Below are the code and all the weights of a small trained network. Each question names an input and a class and asks about switching units off, where a switched-off unit gives its printed mean instead of its output.

import numpy as np


def w(rows, s, z=0):
    codes = np.array(rows[::2]) - 128.0
    scale = np.full(codes.shape[1], s)
    scale[-1] = z or s
    return codes * scale


def norm(h):
    return h / np.sqrt((h * h).mean(-1, keepdims=True) + 1e-5)


def f(y):
    return np.maximum(y, 0)


def log_softmax(a):
    a = a - a.max(-1, keepdims=True)
    return a - np.log(np.exp(a).sum(-1, keepdims=True))


def net(x, mask):
    res = np.array(x, float).reshape(1, 6) / 4 @ E
    u = 0
    for l in range(2):
        y = f(norm(res) @ A[l][:, :-1].T + A[l][:, -1])
        res = res + np.where(mask[u : u + 9], y, B[l][:, -1]) @ B[l][:, :-1]
        u += 9
    return log_softmax(norm(res)[-1] @ U[:, :-1].T + U[:, -1])


A, B = {}, {}
E = w([
[92,205,200,139,116,128,171],'x0',
[141,254,103,150,152,216,164],'x1',
[132,162,100,122,90,154,147],'x2',
[148,80,138,158,187,153,83],'x3',
[103,59,182,127,143,43,99],'x4',
[178,58,43,132,131,157,95],'x5',
],0.0031)
A[0] = w([
[88,242,241,81,78,95,141,120],'0.n1',
[118,80,143,121,85,37,83,2],'0.n2',
[175,120,163,148,179,132,78,19],'0.n3',
[99,19,169,151,204,116,122,144],'0.n4',
[112,232,191,186,40,80,143,36],'0.n5',
[191,72,196,82,105,115,200,94],'0.n6',
[189,188,4,111,59,197,151,43],'0.n7',
[59,227,183,167,59,118,176,75],'0.n8',
[78,55,148,79,107,34,98,17],'0.n9',
],0.0034,0.0016)
B[0] = w([
[41,149,87,15,208,149,178,252],'0.n1',
[165,78,151,192,68,87,191,198],'0.n2',
[70,157,146,143,182,143,52,149],'0.n3',
[169,166,137,241,145,118,103,236],'0.n4',
[110,172,146,112,223,151,190,206],'0.n5',
[151,107,101,157,126,116,112,166],'0.n6',
[129,103,42,223,14,207,73,243],'0.n7',
[42,89,133,58,235,146,128,230],'0.n8',
[255,87,122,167,15,40,152,226],'0.n9',
],0.0035,0.003)
A[1] = w([
[171,159,143,145,175,104,101,79],'1.n1',
[157,18,78,152,97,113,53,110],'1.n2',
[128,145,90,210,104,181,84,156],'1.n3',
[177,129,105,101,86,176,109,3],'1.n4',
[126,195,54,113,126,188,117,137],'1.n5',
[152,43,155,120,86,3,144,31],'1.n6',
[161,97,135,139,157,104,97,193],'1.n7',
[152,70,173,148,83,33,126,45],'1.n8',
[40,221,165,36,175,119,236,105],'1.n9',
],0.0047,0.0015)
B[1] = w([
[146,86,160,83,139,183,86,144],'1.n1',
[86,210,188,111,154,107,185,239],'1.n2',
[83,121,98,105,96,154,80,207],'1.n3',
[124,139,59,127,122,178,210,155],'1.n4',
[121,19,110,110,63,87,169,211],'1.n5',
[206,142,140,193,58,2,155,228],'1.n6',
[141,183,193,116,96,103,75,180],'1.n7',
[206,98,111,154,42,95,140,212],'1.n8',
[133,131,217,55,235,92,215,252],'1.n9',
],0.0048,0.0049)
U = w([
[85,146,186,61,231,113,211,151],'0',
[106,113,49,135,70,180,129,168],'1',
[194,110,170,179,80,2,128,153],'2',
[126,132,176,155,202,146,18,1],'3',
],0.011,0.0032)

Each question gives the input, the list of numbers given to net, and the class t.
The units are the neurons (one row each of A and B). Each row of codes is followed by its name. A weight is (code - 128) times the scale printed after its matrix; where a second scale follows, it is the last column's (A, B and U).
mask holds one flag per neuron, layer by layer. A switched-off neuron (its flag False) gives its mean, the last column of its row in B, instead of its output. The means were averaged over made-up inputs and are rounded, as every weight is.
A unit's drop is (log p(t) with every unit on - log p(t) with that unit switched off) / (log p(t) with every unit on - log p(t) with every unit switched off).
The circuit of an input: a set's keep is (log p(t) with only the set's units on - log p(t) with every unit switched off) / (log p(t) with every unit on - log p(t) with every unit switched off). Starting from the 12 units with the biggest drops (on a tie, the unit counted first), units are removed one at a time, each time the one whose removal leaves the highest keep (on an exact tie, the one counted first), for as long as the keep stays at least 0.8.
units of the circuit, in order: the units of the circuit, biggest drop first
unit that matters most: the unit with the biggest drop
top k neurons: the k neurons with the biggest drops, biggest first
k most important neurons of layer l: the k neurons of layer l with the biggest drops, biggest first
drop when u is switched off: that unit's drop, to one decimal
input [-6,1,-3,2,-2,5], class 1: units of the circuit, in order : (1.n9, 1.n6)
input [-1,-3,0,-6,-2,6], class 1: unit that matters most : 0.n7
input [-1,-2,8,3,1,3], class 1: top 2 neurons : (1.n9, 0.n9)
input [7,1,8,1,2,5], class 0: 2 most important neurons of layer 0 : (0.n8, 0.n5)
input [-3,7,-3,3,4,-2], class 3: top 2 neurons : (0.n1, 1.n9)
input [2,2,1,7,-1,0], class 3: top 2 neurons : (0.n7, 0.n1)
input [-3,-1,-8,0,-5,6], class 1: 2 most important neurons of layer 1 : (1.n9, 1.n6)
input [1,-2,-7,4,-6,6], class 3: drop when 1.n3 is switched off : 0.0
input [3,-3,-1,4,-4,4], class 3: drop when 1.n6 is switched off : 0.2
input [-3,1,-3,7,-7,-5], class 1: drop when 1.n9 is switched off : 0.2
input [0,4,1,-2,3,3], class 1: drop when 1.n4 is switched off : 0.0
